Here is a tiny trained network, its code and every weight. The questions are about switching its units off for an input and a class, where a switched-off unit gives its printed mean instead of its output.

import numpy as np


def w(rows, s, z=0):
    codes = np.array(rows[::2]) - 128.0
    scale = np.full(codes.shape[1], s)
    scale[-1] = z or s
    return codes * scale


def norm(h):
    return h / np.sqrt((h * h).mean(-1, keepdims=True) + 1e-5)


def f(y):
    return np.maximum(y, 0)


def log_softmax(a):
    a = a - a.max(-1, keepdims=True)
    return a - np.log(np.exp(a).sum(-1, keepdims=True))


def net(x, mask):
    res = np.array(x, float).reshape(1, 6) / 4 @ E
    u = 0
    for l in range(2):
        y = f(norm(res) @ A[l][:, :-1].T + A[l][:, -1])
        res = res + np.where(mask[u : u + 8], y, B[l][:, -1]) @ B[l][:, :-1]
        u += 8
    return log_softmax(norm(res)[-1] @ U[:, :-1].T + U[:, -1])


A, B = {}, {}
E = w([
[129,54,116,134,143,6],'x0',
[122,73,164,101,219,124],'x1',
[14,6,146,52,63,177],'x2',
[163,184,34,62,173,155],'x3',
[197,133,51,164,176,183],'x4',
[25,128,42,102,222,133],'x5',
],0.0022)
A[0] = w([
[31,177,148,155,214,19,11],'0.n0',
[176,141,209,149,43,98,5],'0.n1',
[205,252,56,200,150,135,70],'0.n2',
[64,68,75,72,85,41,14],'0.n3',
[28,187,111,132,61,183,82],'0.n4',
[60,50,210,147,168,106,147],'0.n5',
[98,113,103,10,139,88,34],'0.n6',
[152,70,135,240,96,62,164],'0.n7',
],0.0041,0.0026)
B[0] = w([
[162,79,62,99,69,152,177],'0.n0',
[255,99,198,243,134,110,173],'0.n1',
[37,106,215,98,212,163,251],'0.n2',
[121,213,116,213,164,46,173],'0.n3',
[178,135,88,115,69,201,178],'0.n4',
[85,120,145,22,123,150,216],'0.n5',
[95,104,109,212,124,93,162],'0.n6',
[80,153,170,134,141,109,213],'0.n7',
],0.0048,0.0032)
A[1] = w([
[142,110,99,73,122,224,194],'1.n0',
[157,172,177,162,180,77,63],'1.n1',
[169,143,3,169,81,39,94],'1.n2',
[207,147,59,125,193,185,153],'1.n3',
[76,171,131,97,31,245,125],'1.n4',
[219,153,179,163,119,135,120],'1.n5',
[209,114,167,187,50,119,4],'1.n6',
[91,43,111,75,114,139,119],'1.n7',
],0.0056,0.0032)
B[1] = w([
[240,113,87,64,56,131,253],'1.n0',
[65,85,27,135,156,134,197],'1.n1',
[88,215,64,134,13,123,175],'1.n2',
[173,172,199,44,107,182,233],'1.n3',
[191,75,106,40,22,211,251],'1.n4',
[123,58,84,159,45,138,212],'1.n5',
[228,112,196,254,171,76,179],'1.n6',
[145,82,10,131,163,167,209],'1.n7',
],0.0047,0.0034)
U = w([
[80,94,220,100,96,91,45],'0',
[183,102,103,41,68,209,248],'1',
[96,226,84,142,66,75,64],'2',
[161,213,144,84,250,168,78],'3',
[61,80,56,134,177,69,179],'4',
[102,172,165,194,174,162,2],'5',
[197,91,199,235,80,100,128],'6',
],0.013,0.0038)

Each question gives the input, the list of numbers given to net, and the class t.
The units are the neurons (one row each of A and B). Each row of codes is followed by its name. A weight is (code - 128) times the scale printed after its matrix; where a second scale follows, it is the last column's (A, B and U).
mask holds one flag per neuron, layer by layer. A switched-off neuron (its flag False) gives its mean, the last column of its row in B, instead of its output. The means were averaged over made-up inputs and are rounded, as every weight is.
A unit's drop is (log p(t) with every unit on - log p(t) with that unit switched off) / (log p(t) with every unit on - log p(t) with every unit switched off).
The circuit of an input: a set's keep is (log p(t) with only the set's units on - log p(t) with every unit switched off) / (log p(t) with every unit on - log p(t) with every unit switched off). Starting from the 12 units with the biggest drops (on a tie, the unit counted first), units are removed one at a time, each time the one whose removal leaves the highest keep (on an exact tie, the one counted first), for as long as the keep stays at least 0.8.
circuit, biggest first: the units of the circuit, biggest drop first
most important unit: the unit with the biggest drop
k most important neurons: the k neurons with the biggest drops, biggest first
top k neurons in layer l: the k neurons of layer l with the biggest drops, biggest first
drop of u: that unit's drop, to one decimal
input [0,2,0,6,2,6], class 3: circuit, biggest first : 1.n4
input [5,8,4,-3,7,-3], class 4: circuit, biggest first : 1.n4, 1.n3
input [-7,6,-4,0,6,1], class 3: top 2 neurons in layer 1 : 1.n4, 1.n5
input [-3,-5,8,-4,0,-8], class 6: 3 most important neurons : 0.n1, 1.n6, 0.n2
input [4,-3,4,6,-8,0], class 2: 3 most important neurons : 0.n3, 0.n2, 1.n2
input [2,-6,-8,6,-2,-5], class 3: top 3 neurons in layer 0 : 0.n2, 0.n6, 0.n3
input [-2,0,2,-2,-1,-4], class 6: circuit, biggest first : 0.n1, 1.n6
input [2,-2,3,1,-5,-1], class 0: circuit, biggest first : 0.n3, 1.n0
input [-3,-5,-3,-2,-6,0], class 6: circuit, biggest first : 0.n1, 1.n6
input [7,-3,6,5,-2,-1], class 2: top 2 neurons in layer 0 : 0.n3, 0.n2
input [7,4,2,-3,-3,1], class 4: circuit, biggest first : 1.n7, 1.n4
input [6,-6,6,4,-6,-2], class 2: 3 most important neurons : 0.n3, 0.n2, 1.n2
input [-1,-1,-5,0,-1,6], class 3: 2 most important neurons : 0.n2, 1.n4
input [-4,-4,-6,5,8,1], class 3: circuit, biggest first : 0.n2
input [5,-5,4,8,-8,2], class 2: 2 most important neurons : 0.n3, 1.n2
input [4,5,0,5,-1,-3], class 4: top 2 neurons in layer 1 : 1.n4, 1.n0
input [5,-2,8,7,-4,2], class 4: circuit, biggest first : 0.n3, 1.n4
input [5,-6,-6,5,-1,1], class 3: 2 most important neurons : 0.n2, 1.n5
input [2,-8,5,4,0,6], class 2: circuit, biggest first : 0.n3, 1.n2, 0.n2
input [1,-2,1,3,-8,3], class 2: circuit, biggest first : 0.n3
input [2,-8,6,-1,5,7], class 2: top 3 neurons in layer 0 : 0.n3, 0.n2, 0.n5
input [6,-4,2,0,-3,4], class 2: 3 most important neurons : 0.n3, 1.n2, 0.n2
input [3,8,-3,0,-6,3], class 4: 2 most important neurons : 1.n4, 1.n3
input [7,-3,-7,6,6,-1], class 3: 2 most important neurons : 0.n2, 1.n3
input [5,-5,-1,1,-2,-3], class 6: 2 most important neurons : 0.n1, 1.n6
input [2,-3,-5,-4,6,-3], class 5: top 2 neurons in layer 0 : 0.n2, 0.n7
input [-1,2,-3,-4,1,-2], class 6: most important unit : 0.n1
input [5,-7,-6,3,2,5], class 3: drop of 1.n5 : 0.1
input [3,5,3,-5,-6,3], class 4: drop of 1.n4 : 0.1
